[128 128 129 127 130 128 126 130 129 129 127 127 127 127 128 128] : <47>
[128 129 128 130 128 128 131 127 128 128 130 129 130 130 129 129] : <27>
[128 128 182  64 192 129  61 193 184 149  67  88  75  73 132 128] : <115>
[128 128 182  64 192 129  61 193 184 127 132 131 131 132 128 128] : <107>
has: [130 128 128]
yes
has: [ 88  75  73 132]
yes
has: [127 132 131]
yes
has: [129 128]
yes

[ 87 100 121 103 150 103 121 159 118 119 171 136  86 113 143 106 125 156
 179  87 118 145  99 103 117 113 151 118 206 134 145 169 171  78  93 133
 112 132 126 106 145 146  64 100 150]  <61>
[ 87 100 121 103 150 103 121 159 118 119 171 136  86 113 143 106 125 156
 179  87 118 145  99 103 117 113 151 118 206 134 145 169 171  78  93 133
 112 132 126 106 145 146  64 100 174]  <49>
[ 96  65 133 110 158 102 114 161 134 151 170 104  97  80 149 102 144 152
 175 119 157 164 134 101 140  94 163 127 171  75 128 207 163 123 108 100
 151 123 139 113 125 159  63  87 198]  <37>
[ 83 154 110 122  74 151 144 106 169  87 115 144 177 169 101 120 139 152
 131 104 182 171 110 108 131 209 148 161  89 124  80  78 140 113 102 166
 130 179 104 107 123 130  84 159 172]  <118>
[137 125 136 172 105 140 171 183 171  66 164 115  96 101 117 163 154  72
 177  96 117 144 167 171 100 111  85 133 178 118 106 107 112 142 131 134
  75  54 128 112 119 123 175 124 194]  <100>
[173 130 130 109  87 120 131 108 100  71  96 209 121 155 158 181 110  68
 116 152 108  83  87 115 153 152 120 102 109 148 104 150  67 132 131 120
 114 116 186 157 118 156  90  91 136]  <139>
[140 118 176 171  90 110 101 151 155 104 163 114  82 102 101 172 173  57
 113  54 145 137  95 144 105  81 119 159 118 168 150 154 125  99  61 101
 140 123  97 101  95 160  74  93 176]  <157>
has: [ 99 103 117 113]
yes
has: [130 130]
yes
has: [171 167 144 117  96]
no
has: [172 101]
no

[140 146 142 106 135 161 135 148  64] = <19>
[158 128 124 128 128 130 129 121 162] = <149>
[110 147  99 145  91  94 126 114 156] = <143>
[148 123 113 152 168 135 113 118 144] = <152>
[129 127  99 146 154 128 116  86 141] = <44>
[106 139 107 140 134 125 123 112 138] = <170>
[169 108 157 123 147 155 105 156 147] = <9>
[152 110 140 160 170 162  86 127 108] = <129>
[138 117 156 116 131 160 130 145  77] = <3>
has: [123 112]
yes
has: [ 91 145  99 147]
no
has: [113 152]
yes
has: [125 134 140 107]
no
has: [162  86 127 108]
yes
has: [124 128 128]
yes
has: [ 99 146 155 128]
no

[180 159 178 115  67  64 167 180 151  90 126 128  74 189  85 167  86 162
 137  95 150 112 101 182 178  98 151 162 190  99 182 112  73 176 185 146
  75 143  92  79 146 177  99 147 161] : <64>
[ 71 157  77  85 148 123 104 174 100 160 120 179 145 187 156 158  79 144
  77  83 146 129  99  98  76 141 130 156 127 119 168 168 131 137 128 123
 125 133  75 138 176  83  73 133 115] : <20>
[119 136 116 103 120 108 120  76 142  86  82 183 163 170  70 171 111 184
 100 176 163  94 104 102 107 117 132  85 159  74 117 113 191  83 146 183
  92 173 153 103 172 162  71 101  98] : <200>
[159 174 110  95 184 151  78 172  78 127  80 117 125  73  87  94 191 109
 141 189 135 130  66 115 145  78 105 166 186 132 123 147 166 116 106 176
 101  73 108 105 147 148 109  70 157] : <146>
[156 177 165  76 127 190 122  83  92  79 113 190  87  89  98 143 146 165
 160 172 186 140  96 130 171 167 148  85  67 187 162 156  83 154 125  76
 176 113  90 137  65 130 127  78 129] : <75>
[128 132 155 151  99 146 173 140 139  70  92 155  93 141 155  99 166 134
 118  80 156 130 165  75 173 109  80 139 105 136 190 169 179  82 188  79
 150 140 139 173 108 186  75  74 123] : <195>
[129  84 108  77  88  84 173 175 154 101 104 177 112 138 146 125  91 114
 149 145 187  79 106 139 103 166  73 133  73  82 137 135 171 168  97 175
 192  83  64 113  82  93  73  83 144] : <62>
[113  82  81 178  66 183  66  93  79  71 135 126 117 171 106  64 162 117
 140 181 190  65  85 133  95 115 153 158 181 148 115 139 115 107  74 133
  76 172  77 170 186 113 185  91 119] : <183>
[128  80 173  80 187 151 169 187 104 138 167 179 137 182 133 132 104  82
 192  94 106 174 191 183  77 185 162 173  79 140  74 140  84 142 109  94
 187  96  92 138 189  76  72  67 103] : <198>
[103 188  64  69 142 165 156 135 140 103  97  68 190 157 119  86 182  95
 175  68 156  72 159 165 107  89 132 117 120 143 126  93 174 164 184 112
 177  86 119  79 168 145 143 141 138] : <32>
[ 83  87 165  94 118 149 123 185 171 150 119 170  79 101 126 166 102 146
 125 120 176 163  71  81 132 184 158 182  71 118 157  64 128  73  97 162
 111 175 176  99 151 177  95 164 149] : <43>
[170 145 140 142 179 118  83  99 115 144 169 110 115  85 131 156 121  92
 183 145  80  81 157 155 138 172 158 138 190  93 156 106  98  79 121 109
 188 104  80 179  99 188 164 106 175] : <190>
has: [176  99 147]
no
has: [112 101]
yes
has: [142 109]
yes
has: [ 99  98  76 141 130]
yes
has: [173  79 140  74]
yes

[147 172 114 104] = <53>
[111 109 114 116] = <91>
[125 125 126 127] = <117>
[164 195 125 112] = <111>
has: [104 114]
no
has: [114 172 147]
no
has: [111 109]
yes
has: [147 172 114]
yes
has: [113 104]
no
has: [114 109]
no
has: [125 127]
no

[133  68 143 126 124 132 134 119 124 113 153 112 138 132 107 132 110 129
  87 127 126 135 105 121 133] = <155>
[132 123 127 137 134 120 140 128 129 134 133 133 123 125 124 145 139 128
 129 134 129 129 130 132 114] = <158>
[120 121 122 123 130 143 127 127 129 125 119 134 133 131 131 118 120 130
 131 130 124 123 118 123 145] = <50>
[124 115 130 121 124 139 122 125 127 119 128 123 135 132 126 116 115 128
 119 125 125 127 118 123 142] = <85>
[132 123 127 137 134 120 140 128 129 134 133 133 123 125 124 145 139 128
 160 125 126 118 138 126 147] = <86>
[132 132 138 122 117 123 114 128 125 120 135 114 131 130 128 118 118 127
 116 117 130 133 133 126 128] = <8>
[125 180 121 125 126 125 115 135 129 136 109 134 123 126 146 115 135 127
 156 123 130 124 148 132 129] = <15>
has: [128 129 133 133 133]
no
has: [132 134]
yes
has: [147 126]
no
has: [123 127 137 134 120]
yes
has: [123 126 146]
yes
has: [125 135 105 121]
no

[124 129  87  84  70 139 209 102 113] : <68>
[119 133  81  82  68 141 209 104 104] : <77>
[119 138  81  82  68 141 209 104 104] : <41>
has: [ 70 139]
yes
has: [209 141  68]
no
has: [139 209]
yes
has: [ 81  82  68 141 209]
yes
has: [124 129  87]
yes

[118 126 122  89  92 135 115 122 107 123 136 103 104  99 112 119 127  93
 138 115]  <90>
[135 137 131 152 154 115 135 124 141 145 124 141 140 153 157 132 122 150
 116 155]  <89>
[125 116 130 109 107 140 126 134 122 110 131 119 119 111  97 130 135 111
 141 100]  <79>
[114 116 130 109 107 140 126 134 122 110 131 119 119 111  97 130 135 111
 141 100]  <95>
[101 139 107  73  69 133 102 112  95 140 141  87  86  80 136 111 114  74
 139 141]  <56>
[118 126 122  89  92 135 115 122 107 123 136 105 108 102 116 115 133  99
 137 106]  <28>
has: [122 126]
no
has: [135 137 131]
yes

[ 85 149 111 126  95  72 133 128 149 113] = <16>
[128 129  91 147 163 192 132 120 127 146] = <131>
[112 124 141 119 116 109 169 178 170 104] = <42>
[123 159 119 139 158 150  95 160  77 141] = <103>
[140 134 121 136 130 150 102  93  85 184] = <66>
[141 113 143 142 129  63 103 139 169 119] = <110>
[102 128 122 124 117 111 169 165 178  99] = <60>
has: [ 63 103 139 168]
no
has: [164 178]
no
has: [ 93 102]
no
has: [109 169 178 170 104]
yes
has: [116 111 169]
no

[131  62 197  52 129 200  55  60] -> <70>
[147 146 152 150 137 148 152 148] -> <112>
[134 196  73 208 136  68 206 202] -> <74>
[134 154 144 159 140 139 149 155] -> <17>
has: [ 62 197  52 128]
no
has: [134 196]
yes
has: [ 53 129]
no
has: [208  73]
no
has: [208 135]
no
has: [ 52 197  62]
no

[ 89 108 155 134  90 153] : <84>
[ 89 108 131 134  90 153] : <24>
[190  74 138 116 132 158] : <73>
[138 107 127  96 152 198] : <22>
[100 108 155 134  90 153] : <36>
has: [108 155 135  90]
no
has: [153  90 134]
no
has: [128  96]
no
has: [134 155]
no

[121 170 117 159 158 113  84] = <92>
[115 186 112 175 170  88 102] = <138>
[120 179 113 167 159 101  91] = <154>
[114 184 113 171 175  90 104] = <116>
[116 179 116 162 171  95  93] = <174>
[118 187 112 181 157  89  99] = <122>
[114 182 116 162 177  90 100] = <12>
[114 185 113 171 174  88 102] = <136>
has: [157  88  99]
no
has: [170  88]
yes
has: [116 162 177]
yes
has: [181 158]
no
has: [ 84 113 158 159 117]
no

[ 91 152 129  85 155 151 137  96 109 100] = <108>
[153 133 131 156 124 139 130 153 143 146] = <114>
[153 133 131 156 124 139 147 153 143 146] = <127>
has: [133 153]
no
has: [139 130 153 143 146]
yes

[ 67 157 114 109 140 179 163 134 125 101 105 116  77  98 119 137 156 139
 108 124 153  99  94  95 124 135  57 161 141 109 180 131 124 164  80 133
  97 137 154 153 117  81 150 114 104] : <48>
[ 92 148 123 123 136 159 148 122 132 112 121 124 101 115 139 126 143 123
 127 146 139 105 109 104 131 133  89 149 146 116 171 126 126 146 118 117
 129 149 143 144 129  92 142 115 113] : <34>
[ 83 151 120 117 137 166 154 126 128 108 115 120  93 109 132 130 148 128
 120 138 144 102 103 101 129 133  78 154 144 113 174 128 125 153 104 123
 117 145 146 147 124  88 145 115 109] : <205>
[ 78 152 118 115 137 168 155 128 129 106 113 120  89 107 129 131 150 131
 118 136 147 102 101 100 127 135  73 156 144 112 175 129 125 156  98 125
 112 143 148 148 122  86 145 114 109] : <177>
[ 60 159 112 105 141 184 167 138 122  97  99 114  71  93 112 141 158 146
 101 116 158  98  90  93 122 135  47 164 139 107 181 132 123 168  68 139
  86 131 157 154 112  80 153 116 102] : <23>
[ 60 159 112 105 141 184 167 138 122  97  99 114  71  93 112 141 158 146
 101 116 158  98  90  93 122 135  47 164 139 107 181 132 125 158  93 128
 107 141 150 150 120  84 147 114 107] : <128>
[ 90 149 122 121 136 162 149 123 130 111 119 123  99 113 136 127 144 124
 125 144 140 104 107 103 130 134  86 151 146 116 172 127 126 149 114 119
 125 147 143 145 128  91 142 114 112] : <214>
[ 71 155 115 110 139 176 160 132 126 103 107 117  81 101 122 134 154 136
 111 129 151  99  97  95 125 135  63 160 143 110 178 131 124 161  86 130
 102 139 152 152 118  82 149 115 105] : <76>
[ 58 159 110 102 139 185 168 141 121  96  97 112  69  91 108 143 160 148
  98 113 160  99  89  93 121 135  46 165 137 107 178 135 123 170  62 142
  80 128 158 154 110  81 154 117 101] : <184>
[ 87 150 120 119 136 163 151 125 130 109 117 122  96 112 134 129 146 126
 121 141 142 103 106 102 129 134  83 151 146 115 174 128 126 150 109 122
 121 146 145 146 126  90 144 114 111] : <216>
[ 96 147 123 124 135 157 146 120 132 113 123 124 104 116 141 124 143 121
 129 148 138 106 110 105 132 133  93 148 148 118 170 126 127 144 122 115
 133 150 141 143 130  93 141 115 115] : <97>
[ 62 159 112 106 139 182 165 136 124  99 102 114  73  96 116 139 158 143
 105 120 156  98  92  93 123 135  52 163 141 107 181 132 123 166  74 136
  91 134 156 154 114  80 152 115 103] : <81>
has: [114 109 140]
yes
has: [107 103 130 134]
yes
has: [ 96 116 139 158 143]
yes
has: [137 107]
yes
has: [111 136 154]
no

[ 81  92  70  92 177] = <33>
[ 99  92  70  92 177] = <120>
[ 99  92  70  92 163] = <93>
has: [ 99  92  70  92 163]
yes
has: [ 93 177]
no

[133 195 150 135  99 153 169 117 124 102  74 159 133 120 138] -> <121>
[134 122 122 148 142 128 122 131 106 114 142  93 119 116 130] -> <25>
[115 144 153 130 157 137 147 126 125 130 130 145 129 141 134] -> <38>
[154 124 109 161  80 164 121  98 138  94 195 122 112 129 168] -> <159>
[115 144 153 130 131 137 147 126 125 130 130 145 129 141 134] -> <102>
[101 127 126  95 172 132 113 104 163 134 146 121 132 108 125] -> <124>
has: [153 129]
no
has: [144 153 130 131 137]
yes
has: [195 150]
yes
has: [104 113]
no
has: [116 130]
yes

